[128 = 0]
[132 106 120 120 126 123 140 105 142 135 155 114 101 130 141 159 127 123
  46 117 135 117 133 146] : <104>
[125 121 133 130  83 131  85 127 126 145 165 151 131 143 139 132 124 103
 202 127 110 119 136 130] : <103>
[132 130 146 132 123 125 126 114 116 133 164 190 110 134 136 147 127 104
 116 134 116 120 124 131] : <82>
[146 134 108 131  97 112 110 122 124 140 144 209 125 137 144 144 125  88
 231 119 108 104 129 124] : <103>
[113 121 130 126 120 123 117 130 128 127 142 106 110 123 110 120 143 136
 114 126 124 137 157 133] : <91>
[121 118 153 131 124 120 135 115 126 128 164 168 120 131 136 154 105 117
  85 119 116 111 114 136] : <87>
[135 138 105 132 110 132 122 131 125 129 141 182 127 139 131 134 134 108
 184 123 118 128 132 125] : <82>
[154 129 116 142 126 131 130 116 133 131 151 184 127 141 147 144 129  96
 163 122 117 125 122 130] : <92>
[150 115 131 134 146 126 143  99 141 127 145 142 110 130 149 163 127 125
  46 124 137 123 113 145] : <104>
[124 120 117 107  83 132  96 135 120 131 122  73 157 134 127  88 126 130
 243 119 123 117 141 126] : <83>
[154 135 125 134 101 132 124 114 129 137 173 171 139 146 153 116 111  99
 171 125 121 116 106 136] : <89>
[140 127 132 141 136 125 139 128 131 126 140 141 140 129 142 142 122 110
 161 128 121 125 110 125] : <89>
[114 115 130 106 105 139 109 117 118 124 129 133  97 141 122 119 144 119
 111 119 120 114 161 129] : <91>
[125 121 137 124  75 133 107 126 122 132 167 117 154 136 137 116 119 110
 252 117 124 115 137 136] : <97>
[140 122 115 125  96 139 110 126 120 135 130 155 132 138 134 127 127  99
 241 119 116 125 134 126] : <97>
[117 108 106 101  78 138  82 112 124 152 139 163  98 146 132 114 142 101
 176 116 111 102 160 137] : <83>
[122 114 125 111 101 126 114 106 131 130 133 105 103 127 129 125 138 116
 116 126 116 122 155 141] : <91>
[144 106 123 136 147 134 133 104 134 138 133 159  90 131 146 167 114 113
  45 129 125 115 126 141] : <104>
[126 119 111 122 110 139 113 128 121 132 110 132 107 133 124 126 155 121
 136 123 124 129 156 126] : <91>
[133 143 150 145 121 121 127 142 131 126 162 148 166 129 132 123 115 120
 229 123 120 131 114 122] : <89>
[120 125 124 116  87 124 115 106 131 142 146 175 108 154 144 132 129 101
 155 120 121 111 129 138] : <82>
[121 128 117 118 118 125 118 128 138 130 124 102 127 132 123 119 128 128
 171 123 135 128 144 127] : <91>
[135 101 124 119  97 120 129  87 153 139 179 153  75 143 154 161 123 114
  43 130 123 108 137 152] : <104>
[132 123 110 118 100 127 121 121 138 128 126  99 148 133 136 119 129 120
 200 125 126 133 131 134] : <83>
[144 125 146 145 140 124 144 122 131 124 141 174 116 127 135 165 133 120
 102 126 121 125 119 128] : <104>
[143 139 123 131 136 126 131 118 130 126 115 158 116 127 131 150 148 110
 157 129  84 128 123 127] : <92>
[201 132 101 137 163 131 135 114 141 126  88 136 145 129 142 144 121 129
 144 122 145 141  95 128] : <92>
[182 130  93 133 131 129 138 106 128 124 141 163 159 145 166 137 111 104
 203 124 130 131  90 134] : <92>
[125 118 136 133 103 129 124 111 130 134 166 162 106 137 126 133 126 122
  96 132 126 108 131 139] : <87>
[123 137 132 132 134 128 139 119 130 122 160 175 124 138 138 131 115 112
 111 132 119 126 110 127] : <82>
[137 103 121 125 131 127 130 110 131 133 137 122  97 127 139 149 135 122
  62 125 146 123 128 144] : <104>
[166 133 108 129 164 131 139 114 140 135 106 153 140 138 143 147 134 130
  99 125 137 134 102 125] : <92>
[131 109  83 115 108 131 112 114 130 133 117  67 110 129 141 122 144 136
 110 120 137 132 140 120] : <83>
[171 134 149 150 156 135 138 116 137 127 118 167 130 141 136 153 127 106
 108 145 122 130 106 104] : <92>
[127 131 127 127  86 132 113 129 127 135 163 127 149 138 132 111 119 115
 219 116 123 123 134 130] : <97>
[159 117 109 134 131 131 125 103 133 132 120 138 109 128 150 158 140 121
  97 119 137 135 111 137] : <104>
[117 115 144 138 135 131 134 133 124 131 159 155  97 123 125 151 132 123
  95 131 114 132 139 134] : <87>
[149 138 112 134 128 136 115 115 129 132 132 169 145 140 147 137 122 104
 198 118 123 128 106 125] : <92>
[163 106 108 138 150 126 135  97 132 132 102 135 119 133 154 156 135 121
  84 123 145 121 103 134] : <104>
[145 137 133 135 111 131 121 110 141 136 165 164 155 137 141 128 118 111
 185 126 122 117 108 125] : <89>

[154 142 138 107 120 114 139 118 142 158 105 186 118 127 110 157 122 121
 135 116 137 102 134 141] : <68>
[117 132 126 110 155 121 137 123 116  76 122 122 150 128 112 142 123 134
 123 126 122 141 119 130] : <58>
[101 141 148 139 156 138 124 142 131  96 144 144 119 133 139 130 127 153
 144 143  74 165 115 133] : <58>
[138 132 148 114 141 140 160 115 114 181 128 121  83  83 138 148  91 132
 134 145 116  96 117 119] : <68>
[146 130 107 130 145 114 122 153 126 123 131 160 155 147 109 126 139 124
 131 115 111 136 119 152] : <58>
